Here is a tiny trained network, its code and every weight. The questions are about switching its units off for an input and a target symbol, where a switched-off unit gives its printed mean instead of its output.

import numpy as np


def w(rows, s, z=0):
    codes = np.array(rows[::2]) - 128.0
    scale = np.full(codes.shape[1], s)
    scale[-1] = z or s
    return codes * scale


def norm(h):
    return h / np.sqrt((h * h).mean(-1, keepdims=True) + 1e-5)


def softmax(a):
    e = np.exp(a - a.max(-1, keepdims=True))
    return e / e.sum(-1, keepdims=True)


def log_softmax(a):
    a = a - a.max(-1, keepdims=True)
    return a - np.log(np.exp(a).sum(-1, keepdims=True))


def net(x, mask):
    ids = ['Ψγδελμστφ'.index(c) for c in x.split()]
    T = len(ids)
    res = E[ids] + P[:T]
    u = 0
    for l in range(3):
        r = norm(res)
        for j in range(2):
            rows = slice(2 * j, 2 * j + 2)
            q, k, v = (r @ M[l][rows].T for M in (Q, K, V))
            z = softmax(np.where(np.tri(T) > 0, q @ k.T / 2**0.5, -1e9)) @ v
            o = O[l][rows]
            res = res + np.where(mask[u + j], z, o[:, -1]) @ o[:, :-1]
        u += 2
    return log_softmax(norm(res)[-1] @ U[:, :-1].T + U[:, -1])


Q, K, V, O = {}, {}, {}, {}
E = w([
[184,116,60,116,146,118,127,146,114],'Ψ',
[133,103,120,170,111,105,126,117,111],'γ',
[145,131,171,154,154,132,104,111,82],'δ',
[147,108,124,125,139,86,111,125,148],'ε',
[109,122,108,149,175,145,165,140,83],'λ',
[143,132,107,131,123,141,91,130,96],'μ',
[109,89,99,209,104,255,91,96,252],'σ',
[105,118,130,134,145,76,133,121,134],'τ',
[135,138,100,127,164,119,107,92,115],'φ',
],0.026)
P = w([
[63,68,175,71,86,96,167,156,108],'0',
[97,209,5,134,114,108,99,35,176],'1',
[138,204,60,163,101,100,95,44,171],'2',
[110,209,92,179,117,118,87,17,154],'3',
[106,205,68,153,120,122,89,2,144],'4',
[119,196,99,160,131,113,88,38,154],'5',
[158,175,101,179,131,111,95,46,158],'6',
[210,161,84,170,163,104,116,100,161],'7',
[168,179,83,171,163,84,105,71,159],'8',
[150,175,90,172,170,96,83,37,145],'9',
[139,142,129,197,170,87,93,65,170],'10',
],0.008)
Q[0] = w([
[113,133,167,83,8,178,169,167,150],'0.h1',
[118,174,131,130,123,59,143,169,60],'0.h1',
[110,148,174,76,93,206,173,138,210],'0.h2',
[130,180,147,137,164,156,108,142,182],'0.h2',
],0.011)
K[0] = w([
[149,250,110,180,143,138,130,140,170],'0.h1',
[171,94,155,87,31,90,60,141,179],'0.h1',
[157,191,128,173,114,143,158,125,188],'0.h2',
[107,150,95,137,104,151,123,109,145],'0.h2',
],0.012)
V[0] = w([
[109,132,139,197,254,132,198,107,60],'0.h1',
[85,149,104,188,106,118,233,208,104],'0.h1',
[119,180,56,92,204,104,151,103,110],'0.h2',
[139,150,98,179,68,96,67,38,162],'0.h2',
],0.0083)
O[0] = w([
[125,139,119,151,73,116,171,116,203,217],'0.h1',
[99,244,146,169,103,117,70,222,173,86],'0.h1',
[140,179,97,117,54,98,127,97,135,254],'0.h2',
[150,87,8,209,80,104,157,174,94,154],'0.h2',
],0.011,0.0079)
Q[1] = w([
[132,114,94,167,245,87,116,126,97],'1.h1',
[167,149,161,76,129,57,113,45,95],'1.h1',
[116,135,105,159,106,177,113,167,131],'1.h2',
[140,64,156,144,113,182,180,71,163],'1.h2',
],0.012)
K[1] = w([
[96,62,196,120,107,127,67,242,110],'1.h1',
[171,152,201,66,108,86,51,125,142],'1.h1',
[83,126,2,190,86,165,184,98,138],'1.h2',
[112,58,155,161,86,160,166,154,123],'1.h2',
],0.0086)
V[1] = w([
[153,74,127,173,157,77,211,135,108],'1.h1',
[53,81,123,189,97,155,172,178,37],'1.h1',
[176,56,132,90,40,116,176,19,227],'1.h2',
[157,112,1,120,84,124,109,112,93],'1.h2',
],0.0077)
O[1] = w([
[170,192,33,110,8,144,33,89,96,131],'1.h1',
[191,230,130,76,86,88,82,111,249,75],'1.h1',
[107,107,234,91,31,177,227,54,74,241],'1.h2',
[43,162,255,136,140,55,97,122,97,254],'1.h2',
],0.0095,0.0096)
Q[2] = w([
[99,103,61,205,77,93,111,91,53],'2.h1',
[129,63,119,121,108,204,109,176,215],'2.h1',
[134,123,99,116,56,220,135,133,188],'2.h2',
[123,121,42,183,126,66,124,1,55],'2.h2',
],0.0089)
K[2] = w([
[107,55,141,102,155,168,157,101,164],'2.h1',
[163,193,91,255,100,164,93,65,122],'2.h1',
[111,123,130,248,141,206,82,66,97],'2.h2',
[128,50,175,84,64,161,196,158,106],'2.h2',
],0.012)
V[2] = w([
[95,225,128,97,114,40,157,114,128],'2.h1',
[135,86,91,108,70,53,173,111,111],'2.h1',
[133,123,63,99,134,94,177,116,254],'2.h2',
[67,45,147,129,139,127,207,159,95],'2.h2',
],0.0087)
O[2] = w([
[138,152,180,27,121,72,96,113,194,164],'2.h1',
[62,114,63,70,70,87,69,175,134,229],'2.h1',
[4,82,75,93,148,65,188,125,139,142],'2.h2',
[139,104,192,102,129,176,121,244,128,255],'2.h2',
],0.013,0.0058)
U = w([
[146,153,197,86,49,96,164,93,94,125],'Ψ',
[153,137,205,148,146,168,103,198,110,252],'γ',
[182,49,158,111,229,128,123,25,133,152],'δ',
[134,182,123,219,122,89,218,129,39,6],'ε',
[160,196,128,192,53,110,50,177,242,208],'λ',
[103,120,83,115,92,176,4,152,92,44],'μ',
[115,29,95,141,132,254,140,80,174,140],'σ',
[127,164,195,137,170,153,230,100,201,102],'τ',
[24,54,120,96,173,110,106,160,112,77],'φ',
],0.0069,0.003)

Each question gives the input, a string of symbols that net reads in full, and the target symbol t.
The units are the heads (2 rows each of Q, K, V and O). Each row of codes is followed by its name. A weight is (code - 128) times the scale printed after its matrix; where a second scale follows, it is the last column's (O and U).
mask holds one flag per head, layer by layer. A switched-off head (its flag False) gives its mean, the last column of its rows in O, instead of its output. The means were averaged over made-up inputs and are rounded, as every weight is.
A unit's drop is (log p(t) with every unit on - log p(t) with that unit switched off) / (log p(t) with every unit on - log p(t) with every unit switched off).
The circuit of an input: a set's keep is (log p(t) with only the set's units on - log p(t) with every unit switched off) / (log p(t) with every unit on - log p(t) with every unit switched off). Starting from all 6 units, units are removed one at a time, each time the one whose removal leaves the highest keep (on an exact tie, the one counted first), for as long as the keep stays at least 0.8.
units of the circuit, in order: the units of the circuit, biggest drop first
most important unit: the unit with the biggest drop
which heads matter: for each layer, one digit per head in row order, 1 if its drop is at least 0.15 and else 0, layers parted by /
drop when u is switched off: that unit's drop, to one decimal
input δ φ μ λ φ φ λ φ Ψ τ φ, target σ: units of the circuit, in order => 1.h2, 0.h2
input σ γ φ γ Ψ φ Ψ φ Ψ Ψ, target ε: units of the circuit, in order => 2.h1
input τ ε γ Ψ Ψ σ δ, target φ: which heads matter => 11 / 01 / 01
input τ φ φ γ μ φ γ φ τ Ψ λ, target φ: units of the circuit, in order => 1.h2, 0.h1, 2.h2, 0.h2
input γ φ γ τ φ φ φ φ τ φ, target λ: units of the circuit, in order => 0.h2, 1.h1
input σ τ δ φ φ φ Ψ δ φ τ, target ε: units of the circuit, in order => 2.h1, 0.h2
input σ Ψ φ σ Ψ σ ε, target ε: units of the circuit, in order => 2.h1, 0.h2
input Ψ φ τ σ ε, target γ: units of the circuit, in order => 1.h1, 2.h2, 0.h2
input μ φ δ φ λ, target δ: which heads matter => 11 / 11 / 00
input δ Ψ σ φ φ φ φ μ Ψ, target σ: which heads matter => 01 / 01 / 00
input τ φ γ τ, target φ: units of the circuit, in order => 1.h2, 0.h1, 0.h2, 2.h2
input λ μ λ φ τ ε, target τ: which heads matter => 11 / 11 / 10
input Ψ φ λ, target γ: units of the circuit, in order => 0.h2, 1.h1, 2.h2
input σ τ Ψ Ψ λ φ φ σ Ψ, target ε: most important unit => 0.h2
input σ δ σ φ φ φ φ τ, target ε: units of the circuit, in order => 0.h2, 2.h1
input λ φ τ φ φ, target τ: units of the circuit, in order => 0.h1, 0.h2, 1.h1, 2.h1
input τ Ψ λ φ λ φ φ φ φ λ, target φ: drop when 2.h2 is switched off => 0.6
input γ τ φ φ, target λ: drop when 1.h1 is switched off => 0.2
input μ λ φ, target δ: drop when 1.h2 is switched off => 0.4
input τ φ γ Ψ φ φ Ψ Ψ, target φ: drop when 2.h2 is switched off => 0.4
input Ψ φ φ γ Ψ φ ε τ, target γ: most important unit => 1.h1
